Below is a small trained network, with its code and all its weights. Each question gives an input and a class and asks what happens when units are switched off, that is, made to give their printed mean instead of their output.

import numpy as np


def w(rows, s, z=0):
    codes = np.array(rows[::2]) - 128.0
    scale = np.full(codes.shape[1], s)
    scale[-1] = z or s
    return codes * scale


def norm(h):
    return h / np.sqrt((h * h).mean(-1, keepdims=True) + 1e-5)


def f(y):
    return y / 2 * (1 + np.tanh(0.7978845608 * (y + 0.044715 * y**3)))


def log_softmax(a):
    a = a - a.max(-1, keepdims=True)
    return a - np.log(np.exp(a).sum(-1, keepdims=True))


def net(x, mask):
    res = np.array(x, float).reshape(1, 3) / 4 @ E
    u = 0
    for l in range(4):
        y = f(norm(res) @ A[l][:, :-1].T + A[l][:, -1])
        res = res + np.where(mask[u : u + 7], y, B[l][:, -1]) @ B[l][:, :-1]
        u += 7
    return log_softmax(norm(res)[-1] @ U[:, :-1].T + U[:, -1])


A, B = {}, {}
E = w([
[138,199,117,80],'x0',
[54,91,74,255],'x1',
[120,133,205,152],'x2',
],0.0087)
A[0] = w([
[190,142,67,135,97],'L0N1',
[254,118,206,51,115],'L0N2',
[109,135,199,112,180],'L0N3',
[123,113,113,22,108],'L0N4',
[65,114,92,183,116],'L0N5',
[98,239,112,56,125],'L0N6',
[232,202,184,8,4],'L0N7',
],0.0081,0.0038)
B[0] = w([
[158,177,110,130,129],'L0N1',
[74,47,117,171,253],'L0N2',
[97,167,171,146,174],'L0N3',
[205,135,141,84,167],'L0N4',
[136,122,145,160,165],'L0N5',
[200,201,179,132,187],'L0N6',
[152,1,162,107,253],'L0N7',
],0.0093,0.0073)
A[1] = w([
[167,28,238,128,147],'L1N1',
[120,213,2,56,64],'L1N2',
[167,55,147,254,237],'L1N3',
[195,77,179,47,1],'L1N4',
[117,85,142,209,113],'L1N5',
[104,206,58,109,230],'L1N6',
[178,108,144,140,122],'L1N7',
],0.0079,0.0045)
B[1] = w([
[67,122,139,1,255],'L1N1',
[221,131,106,79,131],'L1N2',
[79,207,70,88,255],'L1N3',
[118,48,106,149,168],'L1N4',
[77,157,79,135,170],'L1N5',
[196,160,103,81,141],'L1N6',
[90,156,147,110,144],'L1N7',
],0.0091,0.009)
A[2] = w([
[182,2,198,50,76],'L2N1',
[84,180,41,159,36],'L2N2',
[209,24,198,71,163],'L2N3',
[56,159,32,200,40],'L2N4',
[202,8,208,92,64],'L2N5',
[107,115,172,51,159],'L2N6',
[119,108,85,134,3],'L2N7',
],0.0066,0.0055)
B[2] = w([
[39,18,139,109,242],'L2N1',
[118,87,118,213,152],'L2N2',
[155,54,105,58,254],'L2N3',
[157,111,63,202,173],'L2N4',
[71,1,114,80,192],'L2N5',
[132,137,131,53,236],'L2N6',
[153,54,93,142,99],'L2N7',
],0.0092,0.0052)
A[3] = w([
[119,126,76,229,40],'L3N1',
[156,181,189,164,3],'L3N2',
[45,179,144,87,149],'L3N3',
[125,94,81,190,3],'L3N4',
[37,147,91,65,110],'L3N5',
[133,117,95,248,10],'L3N6',
[117,154,80,175,132],'L3N7',
],0.011,0.0051)
B[3] = w([
[94,200,42,118,185],'L3N1',
[175,116,217,167,116],'L3N2',
[189,59,189,246,223],'L3N3',
[154,157,110,200,132],'L3N4',
[167,96,187,254,254],'L3N5',
[41,224,58,122,170],'L3N6',
[120,113,130,48,183],'L3N7',
],0.0089,0.0061)
U = w([
[113,101,199,179,148],'0',
[96,213,33,185,194],'1',
[221,223,231,109,2],'2',
[123,26,192,53,210],'3',
[248,219,76,57,116],'4',
],0.011,0.0071)

Each question gives the input, the list of numbers given to net, and the class t.
The units are the neurons (one row each of A and B). Each row of codes is followed by its name. A weight is (code - 128) times the scale printed after its matrix; where a second scale follows, it is the last column's (A, B and U).
mask holds one flag per neuron, layer by layer. A switched-off neuron (its flag False) gives its mean, the last column of its row in B, instead of its output. The means were averaged over made-up inputs and are rounded, as every weight is.
A unit's drop is (log p(t) with every unit on - log p(t) with that unit switched off) / (log p(t) with every unit on - log p(t) with every unit switched off).
most important unit: the unit with the biggest drop
k most important neurons: the k neurons with the biggest drops, biggest first
k most important neurons of layer l: the k neurons of layer l with the biggest drops, biggest first
drop of u: that unit's drop, to one decimal
input [8,4,8], class 2: most important unit	L0N2
input [-7,1,-7], class 1: 2 most important neurons	(L0N7, L1N1)
input [1,5,7], class 1: 2 most important neurons	(L0N7, L1N1)
input [-8,0,6], class 0: 2 most important neurons	(L0N7, L3N3)
input [3,4,-8], class 4: 2 most important neurons	(L0N2, L0N7)
input [-6,-3,4], class 0: 2 most important neurons	(L0N7, L3N5)
input [7,7,-8], class 4: 2 most important neurons of layer 0	(L0N2, L0N7)
input [6,2,7], class 2: 2 most important neurons of layer 0	(L0N2, L0N7)
input [0,2,1], class 1: 2 most important neurons	(L0N7, L1N1)
input [0,-1,-6], class 4: drop of L0N7	0.8
input [-6,6,6], class 1: drop of L0N7	0.2
input [-6,3,1], class 1: drop of L0N7	0.5
input [-8,1,7], class 0: drop of L0N7	0.1
input [-4,5,5], class 1: most important unit	L0N7
